Here is a tiny trained network, its code and every weight. The questions are about switching its units off for an input and a target symbol, where a switched-off unit gives its printed mean instead of its output.

import numpy as np


def w(rows, s, z=0):
    codes = np.array(rows[::2]) - 128.0
    scale = np.full(codes.shape[1], s)
    scale[-1] = z or s
    return codes * scale


def f(y):
    return np.maximum(y, 0)


def softmax(a):
    e = np.exp(a - a.max(-1, keepdims=True))
    return e / e.sum(-1, keepdims=True)


def log_softmax(a):
    a = a - a.max(-1, keepdims=True)
    return a - np.log(np.exp(a).sum(-1, keepdims=True))


def net(x, mask):
    ids = ['ΓΘΣΨαβδζημξπτφω'.index(c) for c in x.split()]
    T = len(ids)
    res = E[ids] + P[:T]
    u = 0
    for l in range(2):
        r = res
        for j in range(3):
            rows = slice(3 * j, 3 * j + 3)
            q, k, v = (r @ M[l][rows].T for M in (Q, K, V))
            z = softmax(np.where(np.tri(T) > 0, q @ k.T / 3**0.5, -1e9)) @ v
            o = O[l][rows]
            res = res + np.where(mask[u + j], z, o[:, -1]) @ o[:, :-1]
        u += 3
        y = f(res @ A[l][:, :-1].T + A[l][:, -1])
        res = res + np.where(mask[u : u + 4], y, B[l][:, -1]) @ B[l][:, :-1]
        u += 4
    return log_softmax(res[-1] @ U[:, :-1].T + U[:, -1])


Q, K, V, O, A, B = {}, {}, {}, {}, {}, {}
E = w([
[241,119,127,112,102,188,103,125,68],'Γ',
[212,117,149,143,170,221,78,134,79],'Θ',
[129,84,170,159,147,113,52,134,50],'Σ',
[179,89,111,108,132,196,43,121,71],'Ψ',
[151,144,127,103,18,173,72,130,103],'α',
[217,108,110,93,182,162,113,106,70],'β',
[141,121,193,39,139,125,160,166,150],'δ',
[72,175,83,136,75,173,54,90,68],'ζ',
[47,57,140,186,67,165,150,160,78],'η',
[81,144,111,77,217,83,140,174,60],'μ',
[61,124,210,134,175,173,88,144,113],'ξ',
[87,148,82,32,80,120,96,68,184],'π',
[194,160,89,138,125,82,154,127,26],'τ',
[173,200,72,141,160,123,90,189,254],'φ',
[150,100,135,123,222,171,107,122,97],'ω',
],0.02)
P = w([
[116,7,65,75,169,166,116,132,136],'0',
[122,64,89,79,159,184,120,149,118],'1',
[129,89,104,91,150,174,123,150,115],'2',
[138,111,121,103,142,167,129,146,110],'3',
[142,132,135,112,137,160,131,140,108],'4',
[148,147,147,119,131,150,131,137,105],'5',
[154,167,159,127,126,143,134,134,100],'6',
[159,183,169,132,121,131,131,130,98],'7',
[163,204,185,137,114,121,130,126,99],'8',
[170,223,198,143,108,108,126,119,98],'9',
[175,244,213,147,104,96,123,115,96],'10',
],0.018)
Q[0] = w([
[123,125,111,196,127,150,168,110,140],'0.h1',
[89,107,108,163,122,128,96,92,159],'0.h1',
[116,125,123,190,154,64,176,111,172],'0.h1',
[55,134,104,121,98,17,236,144,230],'0.h2',
[146,148,71,102,132,158,91,55,135],'0.h2',
[81,90,123,122,122,60,166,114,147],'0.h2',
[171,177,164,94,254,124,190,163,174],'0.h3',
[237,134,80,15,38,142,158,94,169],'0.h3',
[86,142,129,61,110,100,233,137,158],'0.h3',
],0.014)
K[0] = w([
[109,107,108,134,106,126,125,189,136],'0.h1',
[132,81,93,136,137,160,136,124,148],'0.h1',
[140,103,73,148,147,167,138,161,174],'0.h1',
[178,60,61,106,182,229,115,107,129],'0.h2',
[110,185,120,110,108,103,139,42,169],'0.h2',
[139,90,109,105,159,182,169,102,118],'0.h2',
[177,158,143,104,249,106,196,151,186],'0.h3',
[214,143,85,49,64,137,167,84,144],'0.h3',
[84,128,141,67,95,88,239,155,174],'0.h3',
],0.015)
V[0] = w([
[70,131,141,174,78,33,133,205,127],'0.h1',
[69,36,125,60,75,166,182,117,29],'0.h1',
[146,135,106,181,111,114,95,188,195],'0.h1',
[71,161,113,159,212,153,116,136,159],'0.h2',
[117,190,40,185,115,139,118,83,108],'0.h2',
[152,115,84,166,183,83,213,82,77],'0.h2',
[72,164,84,119,172,135,158,149,123],'0.h3',
[57,1,77,85,165,178,156,138,94],'0.h3',
[108,97,117,122,100,169,173,148,188],'0.h3',
],0.0072)
O[0] = w([
[166,154,126,82,103,96,95,145,86,1],'0.h1',
[93,77,115,111,140,139,2,150,168,207],'0.h1',
[181,128,140,153,101,97,154,70,122,66],'0.h1',
[101,143,140,146,168,163,165,64,102,139],'0.h2',
[106,140,111,209,148,136,34,111,129,93],'0.h2',
[105,152,91,179,156,127,131,231,121,24],'0.h2',
[149,117,125,110,75,138,93,140,131,106],'0.h3',
[181,204,138,167,112,134,203,92,93,151],'0.h3',
[170,150,97,122,113,113,97,162,105,96],'0.h3',
],0.0092,0.0064)
A[0] = w([
[65,79,94,200,64,115,254,128,104,194],'0.n1',
[144,136,115,133,129,135,111,121,170,251],'0.n2',
[171,145,78,98,138,75,119,114,62,100],'0.n3',
[153,136,102,186,110,54,190,84,90,83],'0.n4',
],0.0089,0.002)
B[0] = w([
[64,113,121,124,120,165,158,156,197,172],'0.n1',
[107,139,130,156,149,96,154,125,158,255],'0.n2',
[100,107,167,120,151,168,92,163,162,168],'0.n3',
[89,114,124,111,157,143,10,120,128,168],'0.n4',
],0.013,0.0037)
Q[1] = w([
[157,165,137,72,178,160,125,118,160],'1.h1',
[176,114,139,77,199,177,39,92,184],'1.h1',
[130,164,119,146,98,77,163,66,140],'1.h1',
[97,102,95,152,162,139,99,115,143],'1.h2',
[124,56,153,150,128,145,105,80,120],'1.h2',
[136,152,109,195,85,99,109,115,53],'1.h2',
[62,149,3,111,113,65,143,179,146],'1.h3',
[115,81,141,87,149,153,107,152,165],'1.h3',
[155,146,179,106,137,139,131,154,137],'1.h3',
],0.015)
K[1] = w([
[135,250,208,70,166,31,124,132,150],'1.h1',
[108,192,224,120,120,2,49,90,143],'1.h1',
[186,94,53,124,144,197,149,71,172],'1.h1',
[70,157,131,191,149,82,128,120,96],'1.h2',
[119,179,200,191,77,71,127,95,141],'1.h2',
[129,180,11,131,152,111,61,65,193],'1.h2',
[207,37,28,95,193,242,139,99,87],'1.h3',
[45,103,190,64,132,131,88,140,89],'1.h3',
[118,176,211,143,84,58,158,148,97],'1.h3',
],0.0099)
V[1] = w([
[105,21,114,148,185,90,104,90,60],'1.h1',
[188,125,144,121,191,68,75,216,182],'1.h1',
[2,211,89,27,160,37,154,107,113],'1.h1',
[88,81,159,146,81,143,165,149,157],'1.h2',
[177,215,70,105,84,167,80,115,143],'1.h2',
[142,88,78,77,148,177,96,160,78],'1.h2',
[72,96,67,88,41,210,85,107,91],'1.h3',
[72,154,136,191,83,189,152,212,144],'1.h3',
[97,30,163,93,149,168,147,182,106],'1.h3',
],0.0062)
O[1] = w([
[83,109,185,163,178,66,75,227,46,90],'1.h1',
[195,97,92,161,80,229,105,147,162,187],'1.h1',
[87,158,2,74,141,157,155,87,78,121],'1.h1',
[95,94,104,158,130,110,170,110,122,150],'1.h2',
[122,168,139,125,130,130,135,160,164,103],'1.h2',
[158,137,116,156,181,98,88,79,106,249],'1.h2',
[33,164,135,84,17,83,98,129,136,188],'1.h3',
[77,114,135,169,74,127,196,160,135,121],'1.h3',
[149,156,134,83,73,163,166,205,167,255],'1.h3',
],0.0079,0.0069)
A[1] = w([
[78,159,87,121,93,86,88,101,102,70],'1.n1',
[122,96,180,137,152,189,114,105,2,29],'1.n2',
[158,132,132,74,100,112,205,144,40,2],'1.n3',
[128,33,172,113,106,124,164,76,118,147],'1.n4',
],0.0091,0.0031)
B[1] = w([
[139,125,218,135,254,108,174,162,141,190],'1.n1',
[109,193,68,78,118,24,152,171,232,254],'1.n2',
[77,146,203,232,166,173,96,157,90,180],'1.n3',
[105,153,160,134,96,198,43,188,217,202],'1.n4',
],0.0081,0.0087)
U = w([
[120,169,64,125,136,130,141,150,97,91],'Γ',
[111,107,93,79,134,101,127,83,116,146],'Θ',
[188,145,126,108,126,51,145,167,136,95],'Σ',
[139,66,118,141,165,113,144,141,133,79],'Ψ',
[155,50,149,146,150,125,122,125,127,69],'α',
[153,176,168,176,160,119,109,97,90,155],'β',
[149,121,158,114,98,116,74,85,122,53],'δ',
[96,114,133,178,94,135,151,112,111,228],'ζ',
[86,63,111,93,173,155,90,162,162,199],'η',
[145,126,108,178,144,139,93,155,101,70],'μ',
[191,195,190,176,130,101,179,116,130,151],'ξ',
[185,122,168,87,143,164,160,128,105,83],'π',
[143,145,85,164,128,124,112,105,180,50],'τ',
[119,98,129,151,171,119,193,141,152,2],'φ',
[159,250,156,132,99,121,156,133,144,192],'ω',
],0.012,0.0077)

Each question gives the input, a string of symbols that net reads in full, and the target symbol t.
The units are the heads (3 rows each of Q, K, V and O) and the neurons (one row each of A and B). Each row of codes is followed by its name. A weight is (code - 128) times the scale printed after its matrix; where a second scale follows, it is the last column's (O, A, B and U).
mask holds one flag per unit, layer by layer, with each layer's heads first. A switched-off unit (its flag False) gives its mean, the last column of its rows in O or B, instead of its output. The means were averaged over made-up inputs and are rounded, as every weight is.
A unit's drop is (log p(t) with every unit on - log p(t) with that unit switched off) / (log p(t) with every unit on - log p(t) with every unit switched off).
The circuit of an input: a set's keep is (log p(t) with only the set's units on - log p(t) with every unit switched off) / (log p(t) with every unit on - log p(t) with every unit switched off). Starting from the 12 units with the biggest drops (on a tie, the unit counted first), units are removed one at a time, each time the one whose removal leaves the highest keep (on an exact tie, the one counted first), for as long as the keep stays at least 0.8.
units of the circuit, in order: the units of the circuit, biggest drop first
top k neurons: the k neurons with the biggest drops, biggest first
top k neurons in layer l: the k neurons of layer l with the biggest drops, biggest first
which heads matter: for each layer, one digit per head in row order, 1 if its drop is at least 0.15 and else 0, layers parted by /
input δ Γ δ ω Θ Θ α α Γ α δ, target ξ: units of the circuit, in order : (1.h3)
input ω π Γ, target Θ: units of the circuit, in order : (1.h1; 1.h3)
input η ζ β μ φ α, target δ: which heads matter : 010 / 100
input φ Σ Γ, target Σ: units of the circuit, in order : (1.h1; 1.n2)
input Σ β ω Ψ π μ η ξ φ, target τ: which heads matter : 101 / 100
input Σ δ β β μ φ β α η Θ, target ζ: units of the circuit, in order : (0.h3; 1.h3; 0.n1; 1.h2)
input ω Θ Σ τ, target μ: units of the circuit, in order : (0.h2; 1.h1)
input ζ Γ Θ ξ Σ Σ μ ω Θ, target Γ: units of the circuit, in order : (1.h1; 0.h2)
input Γ Θ π δ β δ φ η ω, target ζ: which heads matter : 000 / 001
input α φ Ψ π δ ξ τ δ α ω, target η: which heads matter : 001 / 010
input β μ Σ φ α ω ω ω, target δ: which heads matter : 010 / 001
input φ α ω β, target δ: which heads matter : 011 / 101
input π π π Σ δ ω ζ ω, target β: top 2 neurons : (1.n1; 1.n4)
input Γ Σ δ Σ μ Σ Γ, target Σ: top 2 neurons in layer 1 : (1.n2; 1.n4)
input η ξ φ δ μ Σ, target Σ: units of the circuit, in order : (1.n2; 1.h1)
input Γ π ω μ Θ ω, target Γ: which heads matter : 110 / 100
input Σ α Σ ζ Ψ π, target Θ: units of the circuit, in order : (1.h1)
input ζ ω α Ψ μ δ Θ α ζ, target β: which heads matter : 010 / 001
input η τ π φ Θ φ Γ Θ ξ δ, target π: which heads matter : 101 / 001
input Σ ζ Γ η φ η δ φ ω ξ, target η: units of the circuit, in order : (0.h3)
input η τ μ φ ω, target τ: top 2 neurons : (1.n2; 0.n2)
input π β Σ φ δ η π ζ, target β: top 2 neurons : (1.n1; 1.n4)
input ω φ δ ω, target π: units of the circuit, in order : (0.h3; 0.h2)
input φ Θ φ, target ω: which heads matter : 101 / 000
input α Θ β φ Σ η Σ ω, target Σ: which heads matter : 100 / 100
input Γ τ π Σ β φ α Θ Ψ, target δ: units of the circuit, in order : (0.h2; 1.h3)
input φ β α ξ α Θ η φ δ φ, target ξ: units of the circuit, in order : (0.h1; 1.h3)
